In the rows, zero is written as 128.
Facts:
k_706 ζ 11; k_726 ζ 775; k_605 ζ 483; k_426 ζ 483
k_390 ζ 775; k_13 ζ 483; k_795 ζ 483; k_767 ζ 483
k_907 ζ 775; k_247 ζ 11; k_845 ζ 376; k_676 ζ 483
k_697 ζ 11; k_283 ζ 483; k_712 ζ 11; k_555 ζ 11
k_868 ζ 11; k_691 ζ 483; k_313 ζ 483; k_168 ζ 11
k_131 ζ 11; k_661 ζ 483; k_580 ζ 11; k_264 ζ 376
k_245 ζ 376; k_882 ζ 11; k_407 ζ 775; k_58 ζ 11
k_506 ζ 483; k_142 ζ 775; k_740 ζ 775; k_903 ζ 483
k_774 ζ 11; k_848 ζ 483; k_600 ζ 483; k_534 ζ 775
k_544 ζ 483; k_543 ζ 483; k_891 ζ 11; k_671 ζ 11
k_637 ζ 483; k_759 ζ 11; k_265 ζ 11; k_258 ζ 11
k_374 ζ 11; k_612 ζ 11; k_486 ζ 376; k_199 ζ 483
k_869 ζ 11; k_793 ζ 483; k_668 ζ 11; k_715 ζ 11
k_255 ζ 11; k_107 ζ 483; k_160 ζ 11; k_466 ζ 11
k_66 ζ 483; k_350 ζ 11; k_187 ζ 11; k_257 ζ 483
k_77 ζ 483; k_679 ζ 775; k_23 ζ 775; k_737 ζ 483
k_819 ζ 775; k_103 ζ 11; k_198 ζ 775; k_731 ζ 11
k_911 ζ 376; k_521 ζ 376; k_865 ζ 11; k_444 ζ 483
k_171 ζ 376; k_453 ζ 11; k_921 ζ 11; k_839 ζ 483
k_577 ζ 11; k_910 ζ 376; k_547 ζ 483; k_811 ζ 376
k_576 ζ 376; k_605 κ k_679; k_13 κ k_543; k_13 κ k_580
k_13 κ k_426; k_13 κ k_612; k_247 κ k_774; k_845 κ k_77
k_845 κ k_198; k_283 κ k_774; k_283 κ k_903; k_868 κ k_715
k_868 κ k_257; k_131 κ k_731; k_131 κ k_265; k_245 κ k_691
k_245 κ k_168; k_245 κ k_865; k_245 κ k_697; k_882 κ k_187
k_258 κ k_264; k_258 κ k_706; k_258 κ k_903; k_258 κ k_691
k_374 κ k_839; k_199 κ k_466; k_199 κ k_795; k_793 κ k_697
k_668 κ k_715; k_668 κ k_637; k_668 κ k_544; k_668 κ k_265
k_255 κ k_706; k_66 κ k_911; k_66 κ k_865; k_350 κ k_466
k_350 κ k_679; k_737 κ k_740; k_737 κ k_426; k_819 κ k_313
k_819 κ k_187; k_819 κ k_907; k_444 κ k_891; k_171 κ k_390
k_171 κ k_58; k_453 κ k_740; k_453 κ k_544; k_577 κ k_767
k_577 κ k_103; k_577 κ k_731; k_910 κ k_767; k_547 κ k_731
k_811 κ k_23; k_811 κ k_712; k_576 κ k_795; k_576 κ k_390
k_726 ξ k_668; k_426 ξ k_247; k_390 ξ k_774; k_13 ξ k_740
k_795 ξ k_811; k_767 ξ k_759; k_247 ξ k_142; k_845 ξ k_907
k_676 ξ k_697; k_697 ξ k_882; k_283 ξ k_521; k_868 ξ k_466
k_691 ξ k_839; k_131 ξ k_257; k_661 ξ k_691; k_245 ξ k_910
k_882 ξ k_869; k_407 ξ k_661; k_506 ξ k_198; k_142 ξ k_845
k_740 ξ k_903; k_903 ξ k_407; k_600 ξ k_865; k_534 ξ k_23
k_544 ξ k_199; k_891 ξ k_374; k_637 ξ k_731; k_759 ξ k_66
k_265 ξ k_486; k_258 ξ k_848; k_374 ξ k_543; k_486 ξ k_637
k_199 ξ k_426; k_869 ξ k_555; k_793 ξ k_171; k_668 ξ k_767
k_715 ξ k_265; k_255 ξ k_715; k_160 ξ k_131; k_466 ξ k_58
k_66 ξ k_264; k_350 ξ k_921; k_257 ξ k_795; k_679 ξ k_868
k_23 ξ k_255; k_737 ξ k_576; k_819 ξ k_77; k_103 ξ k_350
k_731 ξ k_671; k_911 ξ k_187; k_521 ξ k_726; k_171 ξ k_679
k_453 ξ k_160; k_921 ξ k_612; k_839 ξ k_506; k_577 ξ k_600
k_547 ξ k_577; k_576 ξ k_676

Known rows:
[161 103 176 159 156 102 146 174 130 131 138]: k_547
[146  95 133 128 160  87 174 136 182  91 168]: k_731
[156 103 138 157 144  78 164 145 179  88 143]: k_637
[152 103 169 153 174  99 145 147 150 116 150]: k_921
[156 104 176 143 165 104 148 169 141 123 161]: k_160
[147 127 145 123 171 112 144 152 193  93 148]: k_811
[151  95 162 130 156  70 170 159 166 113 147]: k_795
[149 116 189 156 165  96 159 170 143 142 156]: k_534
[158 107 172 143 166 109 141 169 139 124 157]: k_374
[166 102 149 148 157  81 169 162 183 103 146]: k_767
[130 140 134 141 140  90 135 143 163 114 133]: k_66
[144 130 158 143 175  83 152 147 171 127 157]: k_865
[158  99 161 153 177 111 152 154 177  91 150]: k_868
[142 139 178 156 150 102 131 164 121 155 136]: k_793
[152 112 174 119 166 124 141 176 148 128 167]: k_171
[151  98 189 137 164  80 176 175 135 150 164]: k_390
[172  98 184 173 162  85 157 166 139 121 143]: k_544
[146 119 160 139 165  82 168 160 195 107 153]: k_142
[158  95 170 163 172  91 154 141 164  99 154]: k_580
[151 116 155 145 154  80 150 155 178 103 135]: k_661
[151 107 174 160 154  79 146 148 155 118 142]: k_313
[149 112 164 150 151  92 140 158 146 117 142]: k_444

Rows:
[147  90 157 121 171  84 174 154 173 109 161] : k_466
[140 142 174 144 166 121 130 163 126 148 144] : k_258
[155 129 165 144 161  93 149 163 141 140 160] : k_774
[146 102 162 142 176  99 148 142 179  91 147] : k_882
[165 105 166 141 165 120 147 180 142 113 156] : k_577
[145 108 141 129 161  91 162 138 175  92 148] : k_555
[167  99 178 152 172 101 164 164 135 133 156] : k_103
[144 160 176 136 168 131 123 164 143 147 147] : k_245
[148 116 173 153 165  88 157 162 166 120 155] : k_726
[159 101 187 154 171  92 153 161 132 136 155] : k_891
[156 118 178 143 164  85 163 176 151 132 167] : k_23
[150  95 148 124 165  84 169 147 171 102 150] : k_58
[151 131 143 127 166 103 153 148 198  93 151] : k_486
[144 113 164 144 174  84 165 158 185 113 156] : k_407
[128 155 128 118 154  99 146 133 190 117 167] : k_264
[130 110 138 135 142  80 151 135 166 102 153] : k_506
[163  97 164 160 163  80 152 155 176 102 142] : k_257
[149 104 172 132 144 103 140 181 121 137 152] : k_199
[163 101 180 151 170  93 150 156 144 123 159] : k_187
[152 102 170 143 172  90 156 148 159 118 158] : k_712
[169 123 163 133 171 126 143 183 160 112 166] : k_910
[170  96 152 147 175  88 170 155 194  88 155] : k_265
[170 105 177 162 166  83 166 171 165 114 163] : k_740
[146 101 167 137 153  94 148 164 141 122 142] : k_605
[160 127 170 134 169 114 139 168 160 125 164] : k_521
[146 136 156 162 152  83 138 153 146 146 138] : k_903

The same objects again, as new rows of numbers:
Known rows:
[ 94 134 168 145 116 135  66 153 125 126 138 173 133 125 156 103 106 145
  94 130 116 149  81 172 115 152]: k_187
[127 141  85  98 104 124 156 136 144 174 122 125 134 108 115 125 185 136
 123 134 122 130 145 110 162 127]: k_691
[105 126 139 156 121 106 115 136 127 127 114 119 130 139 125 161 136 134
 124 122 127 154 123 128 150 107]: k_612
[119 150 127 126 125 130 108 140 137  96 138 143 107 136 146 130 139 131
 129 132  93  97 109 146 110 139]: k_23
[125 135 155 133 100 125 137 138 148 118 148 151 119 123 127 104 149 137
 140 147 108 121 111 127 109 153]: k_77
[124 133 131 130 115 121 138 127 143 138 144 136 136 128 122 120 153 134
 124 145 128 131 128 119 125 146]: k_107
[104 132  90 110 126 122 133  89 117 161 140 134 123 114 130 133 134 111
 103 122 119 121 120 114 181 116]: k_486
[101 132  96 127 131 142 112 135 121 162 120 132 135 109 127 133 140 118
 120 118 131 152 135 123 164  92]: k_869
[102 132  85  86 138 114 123  92 111 160 126 110 138 110 119 120 152 101
 104  83 144 123  89  82 159 130]: k_264
[126 125 154 140 119 140 115 152 127 100 118 155 120 121 128 122 124 129
 144 123 112 135 103 147 129 123]: k_160
[134 116 109 157 146 115 105 126 121 132 134 117 126 115 115 148 123 115
 118 152 147 149 140 134 160  79]: k_265
[102 137 140 124 114 116 122 127 137 150 145 143 135 125 128 113 147 139
 106 140 127 136 123 125 119 156]: k_313
[108 135 115 139 113 109 140 120 154 159 141 125 136 127 118 139 150 138
 110 151 139 136 137 111 141 122]: k_661
[160 163 147 164  98 174 169  76 172 125 118 129 143 154 167  68  89 155
 138 111 152 104 158 154  85 151]: k_199
[101 136  88 111 130 121 123 109 133 173 147 119 148 110 128 104 167 119
 117 122 143 146 140  92 150 125]: k_839
[107 136  86 121 131 127 139  92 119 162 141 130 123 117 135 138 129 115
  98 124 129 119 126 111 184 116]: k_845
[113 129 168 129 120 144 107 154  90 115 120 152 133 126 111 122 115 142
 152 122 116 130 126 144 108 135]: k_891
[110 104 140 141 111 103 143 143 142 120 142 126 121 148 139 115 158 134
 130 141 110 136 136 118 133 158]: k_543
[118 109 144 148 124 131 121 157 127 111 114 124 125 142 140 128 126 122
 127 118 112 151 120 147 146 124]: k_921
[112 130 179 125 134 115 145 129 119  99 148 147 124 130 105 121 124 126
 182 159 115 110 151  99  98 144]: k_13
[ 95 139 101 135 129 145 101 125 125 160 124 133 135 113 143 121 126 127
 103 119 136 158 137 134 165 101]: k_58
[132  93 143 169 163  95 126 123 125  93 141  98 115 128 122 164 110  99
 163 159 143 151 136 101 149  68]: k_668

Rows:
[196 108  64 128 170 100  78 129  89 146 149  72 146  99  97  88 118  89
  78 139 191 144 120 135 132  71] : k_731
[ 77 163  70 110 146 120  80 113 128 147 145 122 130 118 152 120 161 111
  89 118 138 127 123 126 134 132] : k_907
[129 142 161 111 112 126 141 119  76 118 131 148 122 131 107 129 110 132
 152 123  88  87 113 139 127 161] : k_911
[105 154  89 137 133 120 110 115 141 135 138 118 125 136 143 165 151 133
 102 136 124 116 131 129 135 116] : k_142
[ 98 137 102 127 146 121  96 120 128 150 106  98 154 110 111 103 156 101
 120  80 170 155  95  95 142 102] : k_671
[134 138  71  95 114 122 156 130 137 170 117 104 142 103  91 105 194 121
 126 107 135 124 146 107 151 122] : k_66
[148  83 138  64 170 153 135 154 177 148  89 135 126 136 164 226  73 130
 109 125 175 176 108  97 114 139] : k_247
[ 93 137 126 144 131 126  80 129 130 174 137 148 153 127 144 141 110 147
  60 134 151 171 112 159 150 123] : k_882
[113 157 142 106 141 125 107 131 103 104 128 140 114 138 126 144 123 134
 145 135  97  84 136 147  88 156] : k_534
[ 91 161 152 108 138 132  73 131 102 121 153 159 130 138 151 124 107 148
  91 138 109 113 111 171  68 182] : k_819
[179 157 140 177 122 205 173  82 164  99  77 111 135 150 159  94  68 151
 180  74 150 103 154 151 100  97] : k_350
[181 138 133  83  87 144 178 146  67 125  87 130 113 116  59 143 162 149
 160  90  72  60 113 148 148 148] : k_245
[166 113 150  46 132 166 145 187 110 131  64 147 120 116 103 165 121 141
 158 105 122 123 121 130 104 146] : k_258
[244  96 132 110 140  99 124 141  82 119 178 108 122 116  87  88  80 125
 114 197 159  95 154 158  71 128] : k_547

The same objects again, as new rows of numbers:
Known rows:
[120 130 124 135  88  96 138  65 137 119 151 115 135]: k_767
[138 108 152 166 101 128  76 236 114 112 133 148 146]: k_13
[135 121 150 155 112 122  99 173 134  77  83  91 109]: k_426
[131 146 149 112 128 138 133 159 132 166  68 159 181]: k_199
[120 144 130  84 144 124 164  54 138 161  63  94 164]: k_466
[125 108 115 129 124 113 117 132 125 113  73  94 104]: k_612
[120 107 117 119 103 103 117 126 122 169 131 120  92]: k_868
[122 120 132 149  88 106 113 108 134 112 114 117 136]: k_257
[122 120  72 118 153 143 102 114 114 106 121 138 133]: k_264
[129 104 114 100 145 117 106 132  96 129 133 154 123]: k_66
[130 138 135 164 124 156 102 138 136 109 154 161 190]: k_911
[135 135 124 146 131 103 146 137 143  74  84 133 135]: k_313
[128 123 113  84 149 105 152  88 119 146 137 104 100]: k_869
[131 125 134 127 124 112 112 164 125 121 111 148 139]: k_444
[125 110 115 134 140 136 130  95 119 141 158 127 143]: k_168
[120  98 116 130 131 130 126  78 117 135 125 113 157]: k_697
[123 127  64 105 141 126 145 104 116 147 121 101  90]: k_671
[133 134 148 132 141 172 138 136 133  87 145 142 105]: k_23
[128 127 123  83 155 110 116 130 125 119  82 140 105]: k_811
[132 136 163 142 128 174 122 151 129 103 200 146 142]: k_534
[127 125 116  77 158 112 120 137 122 119  74 154 102]: k_845
[127 154 122 115 142 148 121 167 142 152  50 169 154]: k_171

Rows:
[129 169 180 134 137 193 144 135 150 113 164 127 176] : k_390
[123 120 152 105 140 150 111 131 122  97 115 144 113] : k_407
[129 149 131 101 141 146 153 143 134 189  81 136 142] : k_350
[131 125 130 148 120 167 114 163 122  70 168 127  76] : k_740
[130 108 138 129 148 129 117 136 117 162 135 128 125] : k_255
[126 160 187 101 154 171 142 133 148 114 100 108 130] : k_679
[127 141 110 133 103 118 143 120 131 184 200 141  84] : k_577
[123 136 100  97 160 164 135 123 119  87 127 119  82] : k_198
[123 102 119 114 133 120 117 113 112 155 102 139 134] : k_247
[124 141 140 130 102 105 131 132 138 182 191 105  73] : k_131
[119 146  68 129 106 121 167  49 141 157 206  73  73] : k_731

